In the rows, 128 means zero.
Known rows:
[121 120 113 158 120 110 125 119 167 111 113 145 127 125 137 141 124 139
 116 119 134 124 119 141 110 123 116 117 126 134 190 122 121 123 113 124
 134 115 121 126 175 154 150]: dugrus
[144 134 121 124 125 113 112 146 115 115 158 125 139 124 115 158 125 122
 114 137 119 121 142 122 116 118 132 121 125 122 134 123 121 129 142 124
 117 126 116 117 147 132 120]: fibrupler
[120 145 118 160 118 162 251 118 172 108 169 117 130 122 120 102 121 122
 112 145 111 165 121 238 111 146 173 121 123 121 111 122 179 126 118 124
 133 131 172 167 124 122 154]: sobo
[155 135 118 114 152 112 184 118 108 140 134 137 117 124 124 152 129 128
 155 125 119 145 122 126 110 115 120 119 125 122 132 123 129 131 119 137
 122 131 168 116 122 136 152]: rodi
[120 138 130 129 122 146 120 136 109 180 124 121 136 125 152 131 123 122
 167 121 117 131 120 123 110 132 118 120 123 174 146 148 123 124 138 122
 193 162 118 133 126 125 119]: vistuk
[123 116 107 114 157 150 123 118 125 111 130 157 123 126 136 151 123 123
 165 137 115 121 139 139 152 131 146 147 143 120 168 138 124 125 118 127
 124 130 116 141 125 123 117]: drunubo
[129 123 136 120 122 131 120 119 117 135 121 124 125 135 119 113 125 131
 115 120 121 133 122 117 139 118 133 120 134 124 112 123 122 125 118 126
 120 119 128 137 122 124 121]: gapok
[121 119 115 195 121 142 141 155 145 116 116 134 134 125 117  99 123 149
 135 119 182 120 129 114 121 113 121 119 124 122 115 154 172 155 161 149
 117 200 134 126 124 148 121]: stotro
[135 150 110 133 122 113 108 185 179 113 133 146 125 138 157 157 124 122
 117 136 118 122 155 130 172 115 118 123 123 122 112 129 134 126 146 144
 137 116 156 114 125 124 144]: pustur
[129 119 169 120 123 111 123 120 131 116 130 125 125 124 125 143 124 123
 116 120 146 121 121 115 143 134 120 156 121 123 112 122 131 134 136 125
 127 118 115 133 121 125 135]: vufeklor
[138 121 160 121 123 110 111 119 123 115 143 124 126 124 115 161 124 122
 115 133 133 119 125 113 141 119 127 139 124 123 121 122 122 139 142 123
 120 127 115 129 122 128 125]: saklok
[123 132 109 109 124 122 154 125 149 128 117 126 123 126 123 105 147 134
 124 130 125 131 121 116 110 134 121 133 127 128 115 122 122 137 132 128
 121 127 122 129 125 130 131]: nodrur
[119 138 131 131 123 151 113 137 110 170 122 120 131 126 152 131 124 123
 170 121 116 124 121 129 110 119 117 125 123 180 151 145 122 127 140 122
 191 163 118 124 123 123 121]: droskik
[120 130 145 116 120 123 113 122 137 144 117 126 124 128 119 105 126 124
 138 146 125 122 136 130 117 136 135 129 128 123 141 119 126 122 123 125
 120 117 128 114 123 124 117]: flizo
[122 117 107 114 156 150 123 120 125 112 130 157 123 125 135 152 123 123
 163 136 115 119 139 139 153 132 145 149 142 121 167 139 125 125 117 126
 124 130 114 140 123 123 117]: klomuk
[145 139 117 124 124 113 111 152 118 115 158 125 142 124 116 160 126 122
 114 139 120 122 145 121 116 118 129 120 125 123 131 124 122 127 142 124
 117 123 119 116 149 132 120]: loda
[122 121 140 140 140 180 110 121 110 112 118 118 122 156 138 129 125 158
 115 121 119 131 136 113 145 121 127 120 139 138 126 122 123 126 116 125
 125 139 133 114 122 122 156]: manuk
[133 134 110 112 125 121 164 120 139 131 117 126 122 124 123 116 144 131
 129 127 123 136 121 115 110 123 121 126 128 123 116 123 122 138 131 127
 121 130 132 127 124 133 137]: lubak
[131 124 140 115 124 120 146 119 125 146 121 122 125 138 125 118 125 131
 115 123 119 144 122 117 138 119 130 119 140 123 107 125 121 124 119 124
 119 121 122 153 119 125 121]: veruk

Facts:
Δ(baskik, netonus); Δ(braplam, pludar); Δ(brela, fliven); Δ(brona, flizo)
Δ(brurak, nodrur); Δ(bruven, brona); Δ(daden, brela); Δ(davo, klomuk)
Δ(difes, foti); Δ(doflam, drebom); Δ(drebom, gapok); Δ(droskik, vistuk)
Δ(drunubo, guklu); Δ(drusifli, puser); Δ(druskor, relo); Δ(drutol, skimos)
Δ(dugrus, plaflik); Δ(faskel, klido); Δ(fatra, lipil); Δ(febron, zeduflon)
Δ(feda, loda); Δ(fibrupler, floplu); Δ(flestus, meplo); Δ(fligo, droskik)
Δ(flistu, gogekli); Δ(fliven, vufeklor); Δ(flizo, pludrok); Δ(floplu, mugru)
Δ(fogom, plebun); Δ(foti, mibram); Δ(fotreplam, vadir); Δ(gapok, mura)
Δ(garomen, gupla); Δ(gogekli, bruven); Δ(grakun, stobren); Δ(guklu, garomen)
Δ(gupla, zeklo); Δ(karo, doflam); Δ(klido, nostan); Δ(kliskir, namiske)
Δ(klofluk, difes); Δ(klomuk, drunubo); Δ(kuplol, studes); Δ(lipil, flestus)
Δ(lizeklim, rudrel); Δ(lobel, baskik); Δ(loda, fibrupler); Δ(lubak, brurak)
Δ(luponam, tetok); Δ(manuk, tudu); Δ(memas, saklok); Δ(meplo, rustas)
Δ(mestal, zusto); Δ(mibemos, nistok); Δ(mibram, skostas); Δ(mugru, fogom)
Δ(mura, plurar); Δ(namiske, flistu); Δ(nepli, drusifli); Δ(nesum, datro)
Δ(netonus, stulen); Δ(nistok, vodron); Δ(nodasti, nesum); Δ(nodrur, nuskel)
Δ(nostan, feda); Δ(nuskel, nepli); Δ(pabun, kuplol); Δ(pibrufon, brumik)
Δ(plapum, nodasti); Δ(plaskas, ruge); Δ(plebun, memas); Δ(plila, pibrufon)
Δ(plipla, sobo); Δ(pludar, fligo); Δ(pludrok, lobel); Δ(plurar, veruk)
Δ(pofam, sugril); Δ(puser, kliskir); Δ(pustur, surikli); Δ(rakla, tritos)
Δ(regrim, rodi); Δ(rodi, klofluk); Δ(rotrak, daden); Δ(rudrel, safir)
Δ(ruge, plila); Δ(rustas, lizeklim); Δ(safir, plaskas); Δ(saklok, rotrak)
Δ(skimos, faskel); Δ(skostas, mestal); Δ(sobe, luponam); Δ(stobren, pabun)
Δ(stotro, plapum); Δ(studes, druskor); Δ(stulen, stadra); Δ(sugril, drutol)
Δ(surikli, pofam); Δ(tetok, dugrus); Δ(tritos, braplam); Δ(trure, fotreplam)
Δ(tudu, febron); Δ(vadir, grakun); Δ(veruk, kofolok); Δ(vodron, karo)
Δ(vubal, plipla); Δ(vufeklor, trure); Δ(zeduflon, fatra); Δ(zusto, lubak)
η(baskik, 433); η(braplam, 196); η(brela, 7); η(brona, 196)
η(brumik, 713); η(brurak, 196); η(bruven, 382); η(daden, 644)
η(datro, 196); η(davo, 7); η(difes, 196); η(doflam, 196)
η(drebom, 196); η(droskik, 196); η(drunubo, 713); η(drusifli, 7)
η(druskor, 196); η(drutol, 382); η(dugrus, 196); η(faskel, 433)
η(fatra, 382); η(febron, 644); η(feda, 7); η(fibrupler, 7)
η(flestus, 713); η(fligo, 196); η(flistu, 382); η(fliven, 196)
η(flizo, 196); η(floplu, 713); η(fogom, 644); η(foti, 196)
η(fotreplam, 196); η(gapok, 713); η(garomen, 196); η(gogekli, 196)
η(grakun, 644); η(guklu, 196); η(gupla, 196); η(karo, 196)
η(klido, 196); η(kliskir, 196); η(klofluk, 196); η(klomuk, 196)
η(kofolok, 196); η(kuplol, 713); η(lipil, 196); η(lizeklim, 433)
η(lobel, 7); η(loda, 713); η(lubak, 196); η(luponam, 7)
η(manuk, 196); η(memas, 196); η(meplo, 196); η(mestal, 382)
η(mibemos, 433); η(mibram, 196); η(mugru, 7); η(mura, 196)
η(namiske, 713); η(nepli, 196); η(nesum, 7); η(netonus, 196)
η(nistok, 196); η(nodasti, 644); η(nodrur, 196); η(nostan, 382)
η(nuskel, 7); η(pabun, 7); η(pibrufon, 196); η(plaflik, 196)
η(plapum, 713); η(plaskas, 433); η(plebun, 713); η(plepo, 7)
η(plila, 196); η(plipla, 196); η(pludar, 433); η(pludrok, 7)
η(plurar, 7); η(pofam, 196); η(puser, 7); η(pustur, 196)
η(rakla, 196); η(regrim, 713); η(relo, 433); η(rodi, 7)
η(rotrak, 382); η(rudrel, 196); η(ruge, 7); η(rustas, 196)
η(safir, 7); η(saklok, 196); η(skimos, 644); η(skostas, 196)
η(sobe, 196); η(sobo, 196); η(stadra, 7); η(stobren, 196)
η(stotro, 196); η(studes, 196); η(stulen, 713); η(sugril, 7)
η(surikli, 196); η(tetok, 196); η(tritos, 7); η(trure, 196)
η(tudu, 196); η(vadir, 713); η(veruk, 382); η(vistuk, 196)
η(vodron, 196); η(vubal, 433); η(vufeklor, 7); η(zeduflon, 196)
η(zeklo, 7); η(zusto, 644)

Rows:
No name comes twice in this set of rows, the named rows included.
[137 134 109 111 126 117 172 120 132 132 118 125 122 124 123 121 141 132
 133 128 123 137 121 115 110 118 119 124 128 123 118 122 124 137 128 128
 120 130 137 127 124 133 139] -> zusto
[120 136 132 136 123 157 111 136 109 155 121 122 126 126 152 133 123 122
 175 120 118 121 120 132 109 116 118 140 123 190 158 139 134 126 141 122
 194 163 122 115 126 123 132] -> rakla
[140 134 110 113 128 116 173 121 128 134 120 127 121 125 123 126 139 131
 137 128 122 141 122 116 112 118 119 122 127 123 120 123 122 137 124 130
 119 131 144 126 123 135 140] -> mestal
[121 131 151 123 119 122 112 121 132 148 118 128 125 127 119 103 126 124
 141 147 124 122 139 134 115 133 138 128 129 122 146 119 126 120 122 127
 120 116 130 113 124 124 118] -> pludrok
[128 132 109 111 124 122 160 122 142 129 117 125 124 125 123 112 144 133
 127 130 124 134 121 115 113 128 120 129 127 125 114 123 123 138 129 127
 121 128 125 128 123 131 133] -> brurak
[128 124 134 119 124 137 112 118 112 129 120 123 127 134 117 113 128 132
 115 121 124 128 122 121 140 120 133 121 131 123 111 124 121 125 118 126
 121 118 129 131 120 124 124] -> drebom
[140 122 154 122 123 112 113 120 121 116 148 123 125 124 116 161 125 123
 116 134 132 122 129 117 137 118 129 133 123 123 125 122 121 138 142 123
 118 127 115 126 124 129 121] -> memas
[127 120 167 120 123 112 122 118 127 117 128 125 126 125 130 140 124 122
 116 120 148 122 122 114 137 141 121 156 122 123 113 122 134 130 136 125
 129 118 117 132 122 126 134] -> trure
[121 117 107 113 154 144 144 118 121 112 133 154 125 125 135 151 122 121
 159 137 115 122 138 133 141 145 152 135 149 119 159 144 121 123 118 125
 123 130 114 151 123 125 115] -> zeklo
[127 124 132 124 125 138 110 118 110 121 120 123 125 133 118 110 133 132
 116 120 129 123 122 127 142 119 134 121 128 124 113 123 122 126 119 132
 120 119 133 124 122 123 127] -> doflam
[130 124 138 117 122 125 131 120 122 140 119 124 124 136 123 115 127 131
 115 121 118 139 122 117 138 119 132 119 135 122 111 124 122 124 118 127
 121 118 125 144 121 125 121] -> mura

Now the same things, written a new way:
Known rows:
[ 97 155 145 119 149 122 181 114 158 119 166 131 121 195 106 140 137 153
 134  40  91 131 123 138  62 212 117 143]: lobel
[117 127 153 172 140 135 152 173 143 100 117  91 156 152 156 121  74 161
 134 101 171 147 158 145 147 113 159 145]: klofluk
[102 103 115 134 166 185 101 117  87 123 200 100 177 135 159 109 124 147
 129 106 126 125 121 131 138 161 135 172]: karo
[105 168 153 134 128 128 152 130 139 111 167 128 108 199 136 121  97 125
 173  57 113 155 140 135 101 186 118 145]: brona
[109 171 133 107 131 132 139 160 133 100  87 128 158 154 139 115 120 136
 113 172  54 126 121  87 172 134 168 168]: trure
[123 178 145 135 125 106  44 132 120 118 157 164 107 129 178 136  81 126
 164 131 139 162 151 127 159 181 146 176]: puser
[100 160 148 121 145 123 179 119 156 117 169 133 116 197 114 134 130 147
 146  43  93 137 127 140  69 205 118 142]: pludrok
[ 65 103 149 178 134  77 100 118  98 137 175 194 174 197 139 106 101 151
 101 100 118 128 216 152 120 154 153 172]: plebun
[124 178 149 141 117 113  51 144 117 112 159 151 106 141 180 127  67 116
 180 127 136 168 156 127 162 174 141 169]: kliskir
[ 94 149 143 118 151 120 178 115 159 122 163 133 127 188 110 140 143 160
 123  53  90 131 124 139  65 212 123 149]: baskik
[134 179 130 135 124 103  91 142 103 150 124 131 173 151 107 118  94 159
  90  88 108 116 132  99 173  95  96 105]: stobren
[114 131 133 147 136 115 122 129 107 129 137 120 125 150 144 129 109 150
 129 133 121 131 138 139 125 152 151 154]: dugrus
[126 129 161 171 150 127 158 182 166  94 111  92 159 143 159 123  79 182
 113  95 194 139 152 149 130 125 171 140]: mibram
[114 136 133 149 137 116 122 128 106 131 137 124 123 148 143 130 107 153
 130 132 120 133 135 143 128 158 155 157]: plipla
[106 139 133 134 147 114 154 120 127 129 150 131 118 170 129 136 125 157
 121  97 107 126 126 141  86 185 144 145]: stulen
[134 180 131 124 127 110 100 153 107 136 112 129 169 151 113 116 100 156
  93 109  94 119 128  89 175  97 110 115]: grakun
[126 166 131 151 120  95  84 135  86 159 137 133 174 148 112 119  91 161
  86  71 131 121 138 113 155 105  91 105]: kuplol
[111 136 132 149 125 122 128 142 117 134 143 138 142 134 142 139 113 157
 129 120 115 146 148 128 129 154 146 158]: manuk
[125 178 132 106 130 130 132 161 129 111  92 126 161 150 130 115 112 143
 109 160  64 122 119  86 178 125 148 150]: fotreplam

Rows:
No name comes twice in this set of rows, the named rows included.
[ 75 155 142 118 118 128 137 156 132  93  81 141 157 166 150 110 130 130
 116 177  67 130 133  98 148 159 187 201] -> fliven
[122 169 142 121 144  95  40 127 139 126 157 174 120 108 166 153 111 155
 121 135 134 141 136 131 138 215 154 175] -> nepli
[128 175 147 124 135  99  36 129 130 121 163 166 113 112 172 148  95 139
 144 132 136 151 141 128 150 202 148 176] -> drusifli
[110 131 148 163 135 131 139 161 134 110 128 106 153 148 150 125  84 154
 134 105 152 147 152 141 145 124 156 150] -> rodi
[121 179 153 147 107 121  70 142 117 111 162 142 104 154 185 123  59 106
 194 117 138 174 156 128 158 163 138 169] -> namiske
[131 171 134 146 124  98  82 138  93 159 135 133 173 152 106 117  91 156
  82  78 118 119 136 106 166  94  88 104] -> pabun
[120 144 129 155 126 101  98 128  86 150 140 125 140 151 130 122  97 156
 107 102 133 123 138 133 133 128 122 123] -> druskor
[ 91 166 137 108 123 133 142 156 134  94  80 133 158 157 146 113 126 133
 119 175  57 126 124  93 162 147 179 189] -> vufeklor
[105 116 128 142 149 153 109 129 105 122 171 119 163 139 146 125 117 148
 126 110 122 134 134 132 135 156 137 165] -> nistok
[118 156 134 154 122  98  88 135  92 155 142 134 166 148 118 122  92 160
  97  77 130 126 142 121 146 113 101 113] -> studes
[112 177 157 148 116 125 113 139 121 104 158 130 104 180 164 118  67 107
 194  89 125 172 154 134 135 162 128 158] -> gogekli
[ 34 124 147 160 103  98 111 134  96 114 123 165 176 194 150 108 127 131
 102 127 107 136 171 131 113 168 178 204] -> rotrak

Now the same things, written a new way:
Known rows:
[161 138 157  71 101 146  70 122 158 120 112  93 100 106 102 100 100  95
 149 174  83 154 145 143 114 128 102 136 143 155 155 101 145 141]: kliskir
[118  93  93 164  94 146 101 146  74 167  99 115 114  81 112 109  77  84
  81  64  91 219 133 169  88  81 108 119 124 124 136  84 127  84]: zusto
[155 131 147  83  99 149  72 125 149 127 105  95  99 101  98 100  94  91
 139 159  83 165 145 148 110 120 101 135 142 150 154  97 141 130]: puser
[140 126 121 154 129 179 131 127 216  76 168 165 163  92 171 136 140 118
 124  81 113 150 195 156  77  95 166 172 135  61 195  95 169 155]: plebun
[144 140 117 157 136 200 138 115 206  83 170 164 132  60 180 134 155 113
 122  87 118 160 185 145  78 100 167 155 141  80 188 102 158 144]: mugru
[125 150 115 190 119 108 134 153 117 113 120 164  62 188 150 116 170 101
  91 151 147 149 122 128 117 135  44 145  75 113 158 123 128 239]: meplo
[168 134 129 114 112 106 180 122  97 160 183 167 157 100 154 162 143 130
 141 131 117  97  93 143 101 121 119 106 121 129 125 114 141 101]: plurar
[159 132 146 122  97 121 170 127  95 130 146 166 132 102 140 161 141 123
 134 131 121 120 105 138 103 117 139 121 127 130 134 120 145 110]: veruk
[137 130 129 137 110 155 132 124 125 123 133 137 110 112 134 121 138 106
 108 135 118 134 121 140 106 117 123 141 127 130 140 120 146 139]: stotro
[163 153 159  80 114 151 108 109 161 113 138 117 104 119 123 113 140 110
 147 192 106 107 125 130 121 142 109 141 141 151 147 124 148 158]: baskik
[122 166 113 161 143 249 160  77 118 138 143 135  44  28 161 108 191  98
  81 132 144 143 105 110 102 129 158 115 155 164 119 149 130 113]: faskel
[134 131 127 141 112 153 133 126 123 123 131 140 105 119 136 120 141 107
 105 135 121 134 124 140 109 119 116 141 123 128 142 119 144 150]: manuk
[136 131 126 140 114 154 133 121 123 129 138 136 111 113 134 119 140 106
 106 134 118 133 121 142 107 119 118 138 127 130 138 119 145 140]: tritos
[138 129 146 140  96 153 139 128 111 106 112 149 105 110 125 133 140 107
 112 131 124 144 126 133 106 115 143 145 133 129 143 125 146 136]: dugrus
[129 162 114 161 144 243 155  86 156 116 154 147  66  24 175 118 185 103
  95 112 136 157 138 118  90 117 166 127 153 136 145 132 137 123]: feda
[142 116 129 111  95 147  77 133 125 140 100  99 102  94 100 102  84  88
 118 124  82 191 142 157 101 106 102 129 136 141 150  92 135 115]: nepli
[119  95  92 168  98 148 119 144  72 166 112 126 116  87 119 114  90  90
  78  72  99 201 124 166  88  84 109 119 120 122 129  92 130  85]: mibram
[129 141 120 171 116 129 131 141 123 115 125 154  81 158 145 115 157 102
  95 141 136 147 124 133 112 128  76 145  97 118 154 121 133 202]: ruge
[140 118 220 143  31 147 170 143  50  39  31 183  79 106  89 183 144 109
 123 127 145 161 117 110 104 104 220 161 152 132 149 147 156 117]: relo

Rows:
No name comes twice in this set of rows, the named rows included.
[132 139 120 161 117 134 136 136 121 123 132 148  90 148 143 118 154 105
 100 142 132 138 121 135 112 125  84 141 104 121 147 122 138 184] -> febron
[134 136 124 151 114 142 134 130 121 125 133 145  98 135 141 118 148 106
 103 140 126 135 121 138 112 123  97 141 113 125 144 122 139 165] -> tudu
[122 154 118 149 133 220 153  88 106 142 138 132  59  58 147 109 175 101
  85 140 137 133  99 116 108 129 140 121 146 163 115 146 132 119] -> sugril
[122 165 114 162 146 251 158  77 129 131 145 138  47  21 165 112 191 100
  83 127 143 148 113 108  99 124 161 117 155 158 125 147 131 115] -> klido
[129 142 123 144 124 184 141 106 116 133 136 133  86  90 141 113 156 105
  95 137 127 132 109 130 108 124 129 132 135 145 127 133 139 132] -> surikli
[174 159 171  56 114 145  95 108 175 110 137 105 102 120 114 109 134 111
 163 212  99 102 128 126 128 150 106 140 144 163 150 123 151 165] -> pludrok
[134 133 127 140 115 163 134 118 121 126 133 137 103 108 136 120 143 106
 103 135 121 134 118 136 107 119 126 138 130 133 136 124 145 136] -> pustur
[133 157 114 160 145 233 151  93 170 108 158 151  81  28 176 124 178 105
 102 103 134 163 149 122  85 115 170 130 153 122 157 123 141 127] -> loda
[158 148 155  95 110 151 114 115 150 115 132 124 104 115 123 118 140 109
 137 177 110 116 125 130 117 135 116 142 138 147 145 123 148 152] -> netonus
[166 146 163  61 105 145  71 117 168 117 115  93 100 111 101 102 107  98
 157 188  84 141 142 136 119 133 100 136 146 159 157 107 144 147] -> namiske
[115  94 128 149 110 162 125 128 170  88 148 141 186 160 135 118 123 119
  90 112 113  94 150 167 107  99 165 203 130  77 152 122 185 152] -> brela
[151 139 163 113  96 151 128 121 127  98 113 139  99 113 120 132 139 108
 131 155 118 130 125 128 111 125 137 144 139 139 149 126 149 145] -> stulen
[143 133 120 157 133 190 133 119 214  78 169 164 147  73 176 138 146 116
 124  83 116 156 192 150  76  96 167 164 138  71 193  95 164 152] -> fogom
[122 162 115 157 141 244 160  79 111 140 141 131  43  35 157 107 189  98
  80 135 144 139  99 111 105 129 152 114 155 168 115 151 129 112] -> skimos
[137 154 115 158 141 225 146 100 185  97 162 156  98  38 178 127 172 107
 109  97 129 162 164 129  80 109 170 140 148 106 168 116 147 135] -> fibrupler

